Moves between elements:
at | gi ra vu tu le
jr | fj hz dl jj sn
pq | qh dn fr . hm
qr | lj rd mj gs pj
jl | qc nm zc . ql
cp | rc gr ms cq gd
lz | qg zn pj dq rd
sr | gr mj cq ql qc
mm | pb zh rr hf sg
md | hf qg hb pj lj
th | sn ll gm qn jj
lf | . pb zf rr zg
qh | ms cq rd pq zn
nr | fp lj gr mj hb
bm | zp hb gd qc gr
qn | th gd qg zn ms
tj | bc fl hz rm bs
jj | jr rc fd ms th
zg | . rl bc fl lf
gs | qr fr sj . jn
lg | hb pj qc nm mj
sg | rl dl fl qt mm
bs | zf rr mc zp tj
lj | qt bn nr qr md
qt | sg fd fp lj hf
rc | hz rm jj cp ll
rd | bn qh qr fr lz
hs | . fj rl dl qd
ms | jj cp bn qh qn
gd | ll bm qn cf cp
pj | md lz lg jn qr
hq | . qz qd sn fj
hz | zm tj jr rc mc
ns | rr hf zp hb fp
dn | cq ql pq . zc
gm | zh th hf qg fd
cf | gd qc zn zc cq
zn | qn cf lz hm qh
bc | . zg zm tj zf
qd | . hq pb zh hs
gr | rm nr cp sr bm
fj | . zm hs jr hq
pb | . qd lf mm rl
sj | mj gs ql . nm
zp | bs ns ll bm rm
zf | . lf qz bs bc
ql | sr sj dn . jl
rr | lf mm bs ns fl
qg | gm qn md lz bn
rm | tj fp rc gr zp
zc | cf jl hm . dn
mj | nr qr sr sj lg
fd | dl jj qt bn gm
ll | mc zp th gd rc
hm | zn zc dq . pq
zh | qd sn mm gm dl
mc | qz bs sn ll hz
qz | . zf hq mc zm
fr | rd pq gs . dq
fp | fl qt rm nr ns
qc | bm lg cf jl sr
hf | mm gm ns md qt
fl | zg sg tj fp rr
hb | ns md bm lg nr
zm | . bc fj hz qz
rl | . hs zg sg pb
jn | pj dq nm . gs
dq | lz hm jn . fr
nm | lg jn jl . sj
bn | fd ms lj rd qg
sn | hq mc zh th jr
dl | hs jr sg fd zh
cq | cp sr qh dn cf

The rows follow the links: the fewer symbols apart two elements are, the more alike their rows tend to be.

Each row is also shifted at random along 7 hidden directions that mean nothing.

Rows in random order:
Each row is one element's numbers.
row 1: [-205 -113   93  193  -66  125 -168  -96  -35 -118  -46 -143  122   18   43  126 -690  171 -295 -118  254  247 -428 -135  126  -16  359 -199  609   66  135   65 -109 -104]
row 2: [ 395 -331 -207   26  -46   14  -56 -169  -80  -99  -38 -240   -7  267 -170   59  -30  281  -71 -156 -157  470 -145 -152 -229 -121  295   28 -486   44  411  126 -249  -60]
row 3: [-813  -21  469  -79  432   84  -56  131   81 -100  456  139  251  344   49   40  297  -27  327 -113  142  308  151 -132  -70   54 -170   74  189  -44  -27  268  -55  325]
row 4: [ 302   98   28 -111 -299  -78 -173   64    0 -177  -16  317 -311 -128   97   66 -119 -279  278  233  330 -383  -51   37  464 -272   83  163  130  -76   86 -195 -353 -148]
row 5: [  94 -224 -182 -277 -330  427 -228 -194 -140 -200 -246 -214   28  136 -103  115 -189 -106  341  -98  597  392 -383 -239  191 -266  426  103 -273  -72  235  -81 -355 -251]
row 6: [-475  342 -343 -437 -369  330  252 -457 -123  142 -804 -476   77 -352 -301  190 -342 -324 -204   -7  638 -130 -230 -201  124  342  -94  343 -202  -88 -605  240  432   63]
row 7: [ 480 -234  385  -81 -271  319  113  -85   52  -96  -53  256   54   35  286   24  459 -356  102  189  216 -282  -95  -96   16 -114   79 -109  -98  -70  126 -156  255  -75]
row 8: [-364  205 -287   17   39 -140 -225  235   31  136   91 -101 -155 -156 -101 -198 -259  243  234 -116 -126   20   87  312  155  -16  -64  109  347   15 -129 -183 -459  -15]
row 9: [-202 -201  221 -231  -40  350   31  -17 -178   72 -181 -102  202   46  123   36 -683   -4  -80  -28  600  643 -452 -188  -29 -124  288  -84 -225  -83  -53 -113   63 -168]
row 10: [ 253  115 -141   43  387  405   55  303  160  152  233  191 -336  -50  115  -67  311   41   76  108 -251  -42  288  167 -394 -164 -178   85 -339 -106  -26 -192  -94  -31]
row 11: [  80 -107  324  199  -10  -25  106 -105   13 -199  -71  192 -287   49  131  197 -441   45 -452  228   -5  -60 -276 -212  -92 -133  255   95   69   22  241  107  -53  -94]
row 12: [ 471 -217 -356  193  146  -14 -340   69 -125 -131  176 -123   39  126  -51   24 -333  322   -5 -214  -53  508 -142  -57  -65 -251  339 -283 -109   61  419 -104 -275 -243]
row 13: [ -84  295 -287   31  203 -423 -137    2  -77 -148  -10  113 -426  -69 -221  246 -590   34 -133   67   71   53    3 -164  159 -160   53  310 -303  -20   68  200 -275  -16]
row 14: [-312  -75   40 -104 -389 -491   76  -58  -15  150 -173 -234  159   57 -124 -298  198  179  227  -68 -312 -140   52  269  161  205  -70  166   88  124  -74 -101 -227  152]
row 15: [-326   79  263  239  335 -381   64  -66    1 -194  156  162   49  137   59  163  258  -42 -253   43 -293  -98  107 -176 -125   41  -73  -76  -82   63   49  305  429   94]
row 16: [ -44  140 -155  199   14 -434  -67  137  -16  253  173 -164  338 -226  -71 -175 -388  227 -162 -264 -179 -136  123  335  252  392 -229 -357  887  168 -262   -3  131  179]
row 17: [ 323 -338  267   -3  312  -57  -18   58  -59 -176  369  195  362  397  121   78  668 -130  204  -87  -57  347  188 -257 -206 -130  -20 -257 -628    9  310  140  352   66]
row 18: [ 239 -422  106  173   13  161  -29  -66   71 -117  195 -132  245  373   22  -93  679  195   99 -166 -385  250   34  -38 -314  -18  174 -201  -52   66  392   59  -60   14]
row 19: [-358  181 -422 -154 -101  306 -252 -120  -70 -119 -259 -269  -20 -101 -148   71  130 -102  242  -95  275  107 -104 -116   67 -139  149   45 -142  -41 -132  -45  -22 -254]
row 20: [ 319  -16 -379  114  137 -134   68  171  -43  300  -39 -127 -247 -111  -47 -180 -370  389 -174    5 -446  235   44  292 -333  -73   17    5 -383   41    6 -251 -171 -122]
row 21: [ 431  133  -61 -319 -245  227   55   -3   91   75   45  159  147 -147   11  -61  735 -475  497   11  260 -531  360  115  283  128 -381   25   66 -111 -217  -39  126  151]
row 22: [ 159 -121  -57 -104 -230  759  114   40  149  227 -152 -198  -15  -79   91 -230  257   76  109  -35  -26  -57  -77  183 -285   65   47   12  207  -67 -124 -280 -176  -81]
row 23: [ 239 -266  457 -101 -265  211  284  -72  203    2    5  180    1  168  141 -115  706 -167  154  182 -184 -377  124   60  -93   97 -110  147   53  -50  113  -10  -50  182]
row 24: [-159 -120  418  136  231  -64  287  -91   34    2    8  101 -126  106   22  156 -468  191 -502  130  -90  158 -153 -182 -270  107   30  150  -12   -1   79  292   51  178]
row 25: [ -45 -104  312 -150 -344 -248 -239  -65 -106 -395    1  266 -194  210   31  173 -338 -207  371  140  563  -11 -261 -248  614 -315  300  272    3  -45  372   20 -608  -61]
row 26: [-334  112 -198   45 -247 -199 -246   78  -57    4 -117 -145  -72  -70   12 -218  150  111  243  -16 -220 -108  -37  234  154 -142  161  -21   94   93  -17 -355 -204 -239]
row 27: [ -499   307  -152   516   609   -10   -17   186   203  -152   215   158  -498   -16    90    70   754   197  -295   214 -1004  -262   360    44  -660  -215   -62    97  -223    23    68    38   209  -123]
row 28: [-139  -45   -4  335   27 -220  -83  130  -78  122    1 -102  170 -128  171 -152 -317  281 -318  -71 -329   64 -171  202  -64   32  172 -419  442  153  -45 -240  256 -215]
row 29: [1201   41 -270  -80 -245  484   40  -23   92   89  -57  197 -210 -318   52   47  -60 -275  -21  111  301 -475   57  102  169  -20  -99  -56  151 -144   -6 -172  -93  -84]
row 30: [-223 -103  618  239  -44 -882   39  231  -22   -3  294  329  112   66  246 -180 -329  120 -101  131 -229 -218  -26  207  364   86  -46 -164  615  166   83 -117  -55  128]
row 31: [-697  -95   92  103  -53  258   28 -219  113 -126 -168 -306  -84  207  -88    2  397  223  -96   -5 -361   65 -100 -105 -333   20  194  228   90   36   93  201 -122   -7]
row 32: [ 391 -196  253 -313   35 -374  -57  321 -128   55  274  374  -21  218  113 -140  -30 -162  637  100  293  269  119   81  281 -305  -73  100 -724  -94  218 -343 -362   13]
row 33: [-123  228 -446  -33   47  -33  -93 -175  -92   23 -181 -297  247 -153 -190   87  107  -86  -56 -183   81   71   70  -76   10  138  -82 -161 -158   40 -242  144  505  -34]
row 34: [-712  -42  375  136  -35 -325   81 -119  114 -267  -12   80 -248  313   -9   -6  670   44   35  202 -541 -219   49 -107 -172  -79   87  370 -206   63  203  192 -128   73]
row 35: [ 727  -45   43  148  -69 -365    3  266   81   24  289  367 -242  -40  125 -169  168   46   84  146 -406 -413  250  304  127 -121 -133  -59  155   41  214 -246 -310   33]
row 36: [ 294   98 -440  -49 -121 -398  -81  -96 -111  100 -117 -226   94 -130 -285    1 -465  119  -28 -196   83   85    9   56  258  165  -38  -11   38   78  -54  102 -130   70]
row 37: [ 253  317 -214 -102  193  267   -3   61  -96   90 -129  156  -12 -373  137  212 -305 -391 -183   96  520  -83   -5  -92   60  -27 -165 -163 -172 -122 -361  -55  602 -134]
row 38: [-153   98  380 -196 -547 -997  288 -114  -30   46 -257  228   48  -28   22 -143  510 -344  234  263 -269 -694  230  165  452  212 -335  297 -316   82 -174  -31  267  241]
row 39: [ 188 -244  472 -311   18 -508   67  183 -160   75  284  295  343  253   81  -80 -246 -149  442  -46  454  336   33  -37  379   -7 -156  -35 -347  -33   68  -18  -83  247]
row 40: [ 189  -15 -245  125 -472 -153  -89 -357   44 -184 -239 -292  108  -25 -172   -9  507   42  -71 -114 -316 -448    3   18  192  164  115  -87  405  124  161  127    0  -26]
row 41: [ 304 -228   73  192 -214  222  165 -277  -38  -61 -351 -155 -175  -49   37  146 -611  212 -711  108  -26  110 -452 -167 -228   -6  425  -24   57   17  194   59   45 -194]
row 42: [-433  389 -240   27  329  234   94  -24  200    6  -17  -20 -418  -79 -166   79  518  -17  -24  131 -441 -283  345  -29 -369   27 -248  390 -265  -69 -178  204    1  115]
row 43: [-164 -169  160 -147 -132  258   61   15   -1  191   13 -214  240   60  -26 -119 -452  175   59 -166  326  310 -185   69   63  215   42    8  476  -23  -95    2 -316  163]
row 44: [ 958 -465  187   90 -512 -501   57  -50  -90   89   73  -21  258  112  -16 -172 -724  280 -160 -125    7   45 -231  181  422  168  163 -222  606  169  396  -68 -469  139]
row 45: [ 458 -168  268  147 -335 -533   49  -12  -31 -143 -105  344 -466   50  125  -11 -224    9 -139  376 -206 -338 -155   29  214 -306  240  239 -240   30  417 -211 -397 -182]
row 46: [ 209  204  -68  438  492 -283 -109  323   -4   20  382  310 -137 -206  185   22 -320  140 -386   56 -329 -136  137  152  -89  -59 -114 -363  333   63   -2  -95  259 -102]
row 47: [ 104 -334  139 -337 -321  404   69   22   14  171  -72 -151  335  142  143 -307  715 -130  556  -94  124  141   22  140 -109    2    1  -72 -334  -46   -6 -341   34  -82]
row 48: [ 181 -112  189    4  126   57   21   10  122 -127  297  194 -275  232 -118  145 -255  112   36   48  103   97   46 -134   26  -40  -12  330  136  -78  303  299 -656  260]
row 49: [-111  298 -117 -216  279 -115   26  168  -47  168  105   95  226 -161    0   20  207 -294  238  -42  213  -19  326   39   70  110 -410  -45 -283  -65 -402  -11  456  139]
row 50: [ -94  204 -385  340   33 -519   17 -242 -105    7 -222 -309  145 -171 -161   45 -106  165 -550 -127 -467 -144   22   16  -56  261   18 -271  133  204 -134  223  570  -18]
row 51: [ 230 -245  -79 -249 -186  -82   97 -208 -108  104 -131 -292  508  169 -149 -101  310  -52  194 -234  136  269   15  -78    6  217  -59 -169 -398   45  -16   85  303  123]
row 52: [  48  147  -75 -118   43   59  117 -283  -48 -221 -328   95 -493  -42 -180  397 -416 -167 -290  239  283  -17 -172 -424  -29 -177  118  469 -641 -125   78  304  -66  -37]
row 53: [  63  163  197  201  134  486  180   22  103  -10  -96  263 -344 -272  277  191 -148 -151 -519  322   22 -339 -143  -63 -270  -69   42  -17  155 -114 -134  -47  311 -164]
row 54: [ 475   26 -551  114  235  521 -173   11   41   -3   54 -177   76  -92   -8    7  493   -7   14 -176 -150  113  154  -30 -353  -97   28 -311 -271  -21   16  -91  298 -225]
row 55: [-662  451   -9 -264  517  225  114    1  -58   99   23   24  313 -193  -54  279  -48 -417  -41  -89  583  129  158 -245  -11  253 -462  -38 -139 -123 -628  346  805  240]
row 56: [ 569 -268  183  -12 -544  778  200 -174  133  111 -297 -115 -127 -157   81  -22 -556   83 -320   69  313 -190 -437   50  -14  116  269   31  740  -71   47 -117 -410  -74]
row 57: [-230  186    4 -149  -59 -138 -120  -70  -49 -286 -128  205 -320   78   -8  190  217 -310  264  215  178 -135  -13 -234  195 -331  105  317 -573  -77  121  -14  -64 -163]
row 58: [ 473   35 -380  123  207 -398  190   58  -73  327  -21 -202  260 -151  -62 -204  365  174 -205 -136 -630   27  349  280 -338  207 -294 -335 -487  138 -165 -121  631   22]
row 59: [ -39   39 -205   -8 -153  526   25   78  145  216 -150 -184 -206 -188  -37 -206  -74  172   49  -32  -75  -87  -47  257 -151   31   29  108  396  -41 -130 -233 -401  -75]
row 60: [-382   82 -161 -281  339  105  246   56 -189  444 -160 -308  434 -112  -73  -69 -401   56 -111 -175  251  677   -3   14 -301  238 -243 -107 -624  -24 -530   -4  610   84]
row 61: [-680  329  120 -343   66  161  216 -216   67  -53 -259   11 -106  -40 -150  217  315 -408  103  147  328 -231  114 -272   -5  149 -296  498 -360 -163 -394  363  261  246]
row 62: [-191  226 -141  161  705  728  -96   84  174 -141  382  112  -11   35   43  245  679 -154    5  -68 -100   15  336 -191 -497  -43 -213 -131   59 -124  -73  279  337   71]
row 63: [-364  382 -233   21   36 -150  -83  -61    1 -161 -251   91 -481 -167 -107  192   35 -158  -63  237  -61 -338   51 -128   51 -209   19  351 -327  -49  -78   37    8 -153]
row 64: [ 317  119   57 -185  -63   67  230    8   73  157  -53  180 -193 -125  -12    6   36 -189   39  163  122 -293  167   53   29  117 -269  272 -189  -98 -140    7   -9  162]
row 65: [-128   72 -334   25   30   81 -462  274  -16  -23  262  -69   18  -33  -47 -166 -160  170  439 -201  142  161   29  198  280 -184  105 -160  467   30   78 -268 -558 -165]
row 66: [-385 -201  249  197  319 -354  128   23  -78  113  130 -198  317  201    3  -59 -464  408 -440 -162 -265  544 -131  -26 -274  207   58 -214   65  134   11  212  216  159]
row 67: [-292   24  483 -308 -249  -91  152   44   19   52 -106  248  177    0  249 -114  529 -475  360  190  255 -320   76   49  235   29 -228   65 -173  -68 -257 -185  343   66]
row 68: [ -11  201  129  136 -308 -224  209 -338   27 -221 -449  159 -328 -155  106  223  303 -326 -411  410 -216 -696 -133 -191   29  -70  112  185 -220   15   22   65  453 -169]
row 69: [-262 -244  153 -173 -146 -390  -39  -65 -131    4    2 -216  306  272 -168  -81 -291  194  190 -210  149  436 -127  -44  178  105   90   45  -57   92  123  126 -277  158]
row 70: [ 317 -241 -268 -275 -245  896 -274  -80  197  -72  220 -233  191  222 -240  -81  476   39  714 -376  406  144   97   19  124   84   27   61  578  -93  173  130 -811  157]
row 71: [-149  138 -454 -234 -283  374 -255   31   91  -55 -157 -132 -294  -69 -130 -144  663  -90  641   24  -43 -208  117  148   68 -256   77  307 -219  -95   20 -303 -543 -238]
row 72: [ 314 -196  127  266 -263  660  -49  -16  118   30   37  -88  299 -146  283 -108  108   19 -232 -112   59 -228 -218  138  -50  124  170 -550 1088   52   -4 -185  173 -135]

Some elements, each with its row:
mm row 50
zg row 42
gd row 22
qg row 5
cf row 47
fp row 61
rr row 6
jj row 4
nm row 66
bm row 14
zc row 56
hz row 10
fr row 11
bc row 49
bs row 16
mj row 3
zp row 60
fl row 55
zh row 19
rl row 13
dn row 30
sg row 62
zm row 29
qc row 43

Row, symbols taken left to right, then the row they reach:
row 20 tu vu tu le: row 53
row 38 le vu tu tu vu le: row 7
row 33 vu le tu vu tu: row 64
row 58 vu tu vu gi le: row 37
row 35 gi vu vu tu gi tu: row 57
row 52 gi vu le vu vu tu: row 59
row 40 ra tu vu tu: row 31
row 63 le tu tu: row 12
row 71 tu le le: row 65
row 70 le ra le le tu vu: row 48
row 54 ra vu vu vu le le: row 36
row 32 ra gi ra le tu: row 51
row 18 gi gi le: row 15
row 26 tu vu ra: row 28
row 25 le le tu vu: row 34
row 17 ra le le le: row 1
row 68 ra vu ra tu: row 45
row 72 tu ra vu vu ra: row 9
row 44 ra vu ra le: row 24
row 2 le gi tu gi ra gi: row 27

